(in the rows, 128 means zero)
[109 158 126 150 129 157 114  77 123 104 148 138 100 121 174 131 124 126
 161 148 106 132 108 115 131 130 195 109  78 136 112 122 143 105 174  92
  99 115 136] | 2
[139 146 136 123 164 116  50 108 127 143  90  59 104  83 149 136  97 110
  81 135  89  69 126 112 122 105 159 141 137 125  76  68 183 191 140  81
 124 117 233] | 4
[151 124 111 125 129 146 150 136 113 143 139 121  96 126 156 139 109 102
 127 141 147 160 101 124 137 129 144 121  81 126 128 141 142 103 168  86
 136 150 145] | 3
[139 103  80 157 166  64 119 101 191 207  87  91 240 128 108 115 153 114
 121 111 100 107  93 118  96 141  65 104 163 123 152 117  72 153 117  81
 164 147 155] | 6
[122 130 146 114 159 147 127  88 117 131 136 107 113 158 149 154 150 110
 160 145 117 133 125  91 158 139 159  68 115 111 121 130 118  79 173  95
 199 144 142] | 7
[134 172 138 133 159 121 144  57 120 125 155 131 128 142 157 149 195  86
 168 146 114 132 138 126 141 120 155  74  95 107  88 165 145  67 163  74
 132 130 141] | 1
[137 123 132 126 129 111 119 111 147 162 102 124 105 108 137 124 131 125
 121 169  62 115  74 107 152 129 178 157 163 123 138  95 179 110 172  83
 138 126 220] | 3
[131 124 126 164 124 138 143 100  84 115 134 107  99 131 154 134 173 129
 166 147 123 133 151 120 134 105 135 110  94 171 155 115  97  86 171 152
 144 100  82] | 0
[105 176 122 166  94 110  99 115 128 148 134 128 170 184 121 121 155 120
  24 141 115  97 139  92 140 141 121 149  79 117 123 119 131 131 118  92
 125 144 148] | 2
[150 159 134 126 182 158 118 149 152  70  88  95  38 107 150 144 127 127
 123  99 125 111 137 108  64  88 190 156 185 140  90 103 156 163 153  36
 155  97 199] | 0
[148 142 132 158 120 141 128  98 132 143 149 133 127 121 137 133 149  84
 101 157 127 159 114 127 159 130 167 122 109 121 102 161 135  73 152 128
 119 144 115] | 5
[133 135 112 146 127 130 123  69 113 153 125 141 130 158 110 144 193 115
 124 152 147 159 140 146 120 135 137 158  90 140 129 160 124  77 101 112
  82 147 138] | 5
[133 144 135 163 149 140 162  98 127 123 156 151 121 160 166 145 187 155
 161 185  93 132 126 102 110 118 158 111 114 113 149 109 138  74 196 110
 147 115 160] | 0
[117 115 130 165 123 119 163 101  80 140 128 120 160 175  90 146 130 140
 144 156  97 101 175 125 139  79  72 108  80 139 180 124  95 166 167 101
 158 136 103] | 4
[140 153 131 129 119 156 160  91 116 144 153 129  90 134 147 135 146 108
 150 196 135 149 109 102 156 157 146  96 100 152 130 148 128 126 186 103
 150 128 147] | 2
[ 94 140 151 144 109 136 142  94 118 105 113 141 136 139  86 132 122 159
 129 107  75 110 169 117 166  92  81 120  84 119 137 111  63  90 115  61
  90 148  94] | 4
[118 164 125 145 137 129 140  88 110 114 129 158 132 146 140 128 196 104
 154 143 102 132 135  95 153 126 158 112  88 135 118 147 109  76 133  46
  98  94 144] | 1
[107 119 116 151 151 143 134  63 122 153 140 152 112 123 130 107 185 101
 124 171 116 141 146  92 133 135 139 110 120 121 120 131 110  84 126  64
 127 134 148] | 4
[126 114 115 128 110 132  97  96 103 168 120 129 123 106 104 136 138  92
 102 164 129 139 138 109 159 122 149 130  95 134 106 143 146  97 151  84
 126 158 152] | 4
[122 139 142 139 121 119 139  68 106 130 138 130  92 140 147 132 189 113
 165 160 172 127 159 125 164 115 149 103 117 145  84 142 122  43  90 114
 156 140 104] | 5
[134 117 128 117 140 140 133 113  78 150 121 129 126 136 139 146 161  91
 140 162 130 166 134 119 161 113 191 136  83 123 114 172 160  87 118 103
 160 137 126] | 3
[114 152 140  82 101 117  84  78 137 142  90  99 101 162 112 122  60 157
 139 171  70  97  86 123 189 132 148 186 213 185 145  69  78 145 115  75
 100  94 159] | 6
[135  86 116 110 140 126  96  87  94 182 121 126 134 106 108 158 170 112
 172 203 150 139 154 116 184 119 160  98  86 119  82 138 165 105 127  70
 154 136 178] | 4
[133 157 123 186 100  88 158  75 134  81 113  88 187 143 141 137 161 118
  61 109 134 179 101 136 100  88 136  93 139 131 149 140 116 108  96  82
 148 151 139] | 3
[180 123 148 150 120 148 121 110  91  87 160 133  52 165 150 161 114 104
 138 196 117 158 108 138 213  89 156 151 138 140  95  86 132 192 171  66
 152  65 168] | 2
[147 101 151 155 112 117 117  72 114 127 119  79 115 141 171 154  77 109
 125 162 142 153 144 125 145 126 156 101 142 133 113 103 106 105  97 183
 150 181 137] | 5
[130 131  96 109 108 131  90  70 141 153 107 121 119 117  76 152 191  89
 105 131 108 134 143  95 158 139  99 112  65 127  92 129 144  95 162  16
  99 142 175] | 4
[111  33  88 170 162  97 115 157 105 200 154 108 204 185  93 153  75 141
  73 184 160 134 170 165 126  72 121 121  84 107 163 142 112 149 127 128
 194 162  78] | 7
[141 139 105 151 112  56 110 133 133 136  97 118  91 154 101 147 196 121
  90 153  89 102 159 137 126  88 103 165 134 168 138  51 137 198 117  67
 152 120 169] | 0
[127 155 171 211 164 142 150 111 131  91 116 157  75 147 135 123 137 196
 156 131  44 132 116 181 113 105 168 182 191 122 220  78  78 144 166  97
  65 113 186] | 0
[139 132 114 138 123 136 134  81 111 145 138 140  82 148 172 137 140 115
 146 196 164 149 136 123 156 143 173 138 111 169 114 145 129  85 125  96
 120 136 111] | 5
[ 86 122 117 129 118 154 160 121 112 127 120 144 111 139  90 115 157 163
 158 144  98 136 127 125 137 138 107 118  85 141 190 159  67  74 150  61
 107  86 128] | 6
[114 110 109 126 158 148 161 114 129 118 139 127 139 126 123 137 167 105
 171 153 126 145 148 101  98 125 135  81  82 117 136 162 101  78 147 101
 143  95 144] | 1
[145 117 121 158 153 146 121 117 110  99 141 119 102 176 167 129  55 111
 142 163  91 134 118 122 164  88 135 126 136 118 148  50  77 225 124  27
 115  74 174] | 4
[ 99 179 136 182 154 120 143 137 110  82 119 128 151 116 173 121 158 184
  79 104  99 127 133 142  73  86 168 133  97 108 141 149 149  65 106  98
 113 113 117] | 0
[104 131 116 143 143 150 114  77 108 181 153 108 111 144  82 119 185  97
  93 184 115 124 149 100 142 126 148 106  89 135 125 160 113  83 184  59
 116 119 151] | 6
[ 92 146 142  73 118 104 126 121 147 132  78 106 125 106 137 127 112 170
 145 143  95  83 119 120 146  99 170 150 144 141 111 119 164  76  79  70
 143 118 147] | 3
[140 167 145 130 129 151 115  89 125 118 111 103  95 174 153 139  80 148
  85 171 138 108 125  89 156 146 183 145 187 166 101 131 126 175 157  46
 133 116 157] | 6
[101 132 118 143 125  60 104  52 132 189 100  91 203  94  88 112 222  91
 130 137  94 105 102 119 150 127 127  76 159 124 108 155 175  86 112 167
 225 140 133] | 2
[119 107 112 143 131 143 106  67 134 157 124 121 150  94 136 128 157 127
 165 155  98 132 106 106 139 142 162 112  96 157 132 146 100  50 200 108
 104 113 118] | 6
[137  97 153 108 141 134 114  89 107 175 132  93 115 118 149 162 172 110
 139 154 136 132 138 132 154 137 147  67  84  98 100 167 163  76 160 132
 162 144 157] | 7
[136 103 111 138 124 152 128  97 122 107 133 117 115 166 128 165 143 133
 126 170 149 135 179 115 157 128 134 128  78 153 109 146 133 114 149 116
 145 101  77] | 5
[162 139 141 139 103 153 134 124  95 127 135 117 153 143 128 171 169  99
 138 168 171 166 138 114 155 127 149 111  50 137 115 164 111 140 145 104
 147 131 160] | 2
[130 104 112 124 141 133 133 100 116 174 141 127 129 137 123 141 155 122
 114 184 140 141 131 109 165 110 162 132  92 116 101 154 165  46 151  58
 143 145 141] | 3
[110 123 111 126 159 152 135  95 119 166 137  99 126  97 121 117 155 126
 166 136 135 116 107 119 146 124 156  89  89 121 122 166 167  37 193 104
 146 122 125] | 3
[116 151 133 146 103 114  94 126 100 113  88 102 187 140 136 156 100 157
 101 129  97 101 143 122 122 116 138 133  64 128 158 109 136 170 128  98
 114 136 174] | 4
[112 118  99 116 125 127 107  67 112 173 143 145 123 119 112 134 217 108
 185 189 141 147 118 125 147 147 168 109  83 157 122 156 128  53 172  91
 135 116 142] | 6
[107  87 135 121 143 146 155 101 160 101 120 130 149 139 127 125 118 133
 143 140 130 149 165 163  90 126 164 139 184 121 132 180 122 153  57 249
 180 101  40] | 5
[112 117 122 135 159  96 106  93 104 166 100  79 172 135  82 154 193 166
  82 159 152  94 166 136 148 132 117 127 127 118  98 186 213  58 116 162
 222 138 124] | 5
[151  93 107 145 137 128  65 100 161 130  75 104 103 127  94 139 143 106
  62 120 110 160  94 129 173 150 175 146 202 143 128 128 143 184 145  34
 130  92 187] | 7
[162  67 122 153 136 141  94 155 184 168 123  92 185 129  73 148 122 106
 132 144 177 104 135 150 129 122 142 137 171 105 127 146 128 212 172 160
 200 107 176] | 2
[122 148 128 101 143 167 151 113 131 109 147 136 143 128 154 143 164  92
 122 176 111 178 142  96 131 114 205 144  70 138 112 169 117  67 130 109
 153 126  73] | 3
[122 161 127 135 133 134 120 104 107 104 148 126 110 113 193 128 169 113
 161 164 170 134 123  99 142 136 193  86  88 160  86 131 105  81 146  85
 173 110 119] | 6
[140  60 152 157 136  99  64  95 120 171 104 103 150 151  82 180 160 152
 129 148 137  89 145 152 170  98 163 128 153 104 115 120 183 120 190 124
 190 149 198] | 7
[146 146 129 109 123 123 125 120  94 161 123 114 138 142 115 148 176 111
 125 156 145 132 107 107 165 132 131 103  85 159 118 138 127 134 154 103
 160 125 139] | 7
[109 208 151 138 124 104 101 101 105 116  99 127  97 147 161 124 157 167
 120  81 131  66 131 125  94 120 169 146 146 128  86 101 193 115 107 134
 116 145 160] | 0
[166 117 131 190 114 129 120  81 133 102 134 118 132 159 134 191 229 103
 129 130  87 149 162 128 116 113 133 119  80 114 157 123 137  91 245 122
 153 138 150] | 0
[144 101 114 103 107 128 111  99 142 146 130 144 115 130 142 161 161  76
 149 152 118 172 113 122 142 146 170  98  88 135 116 135 135 131 164 113
 143 138 132] | 7
[120 141 106 170 126 180 114 117 122  90 154 149 141 153 126 143 147 109
 116 115 128 177 109 138  90 136 161 152  51 111 166 156 105 103 183 113
 106 113 144] | 2
[114 107 125 135 109 137 172 105 106 129 141 125 100 175 100 142 167 134
 163 144 107 118 180 118 112  92 100  93  97 130 151 128 126 125 162 151
 150 109  92] | 0
[130 132 110  99 137 142 166  74 111 165 134 140 111 143 146 122 158 101
 119 169 121 180 104 100 151 139 141 137 113 138 115 167 131  45 108  74
 123 143 107] | 3
[109 106 121 153 109  69  64  81 134 149  95  36 169 178 116 149 134  79
  98 145 115  81 166 134 114  71 139 141 147 132 159  92 113  96  97 126
 194 143 176] | 5
[155 124 127 170 116 150 131  76 148  85 144 137 116 154 169 170 201 101
 138 163 128 144 164 130 131 128 168 135  85 150 127 153 133 109 199 121
 138  97  98] | 5
[129 130 111 125 142 151 124  75 107 153 136 108 114 127 160 130 176  94
 119 156 126 144 104  88 134 122 183 106  80 112  97 157 186  50 158  54
 116 110 180] | 3
[131 131 129 126 139 141  98  76  75 113 116 101 118 134 143 147 144 111
 143 168 139 137 142 110 158  94 168 119 107 143 100 124 138 128 112  47
 133  95 174] | 4
[118 130 140 145 163 154 139  70  92 132 135 115 107 150 177 130 125 153
 164 161 126 121 112 102 158 131 194 100 127 112 118 138 179  77 165  97
 146 117 153] | 3
[129 112 131 139 143 159 115  96  95 185 148 137 121 133 127 115 161 115
 134 185 165 103 144 119 145 128 149 145 121 124 118 152 140 109 155 115
 131 111 161] | 4
[138 159 107 161 171 123 126 109 158 148 114 135  66  92 141  96 168 147
  93 149  90 130  94 138 135 129 162 143 182 139 112 112 160 146 131  27
  70  80 169] | 0
[116 139 110 140 126 125 149  98 101 110 128 148 132 130 139 132 132 114
 152 155 126 145 125 116 100 107 153 111 111 153 140 130 133 155 143 104
 162 130 122] | 4
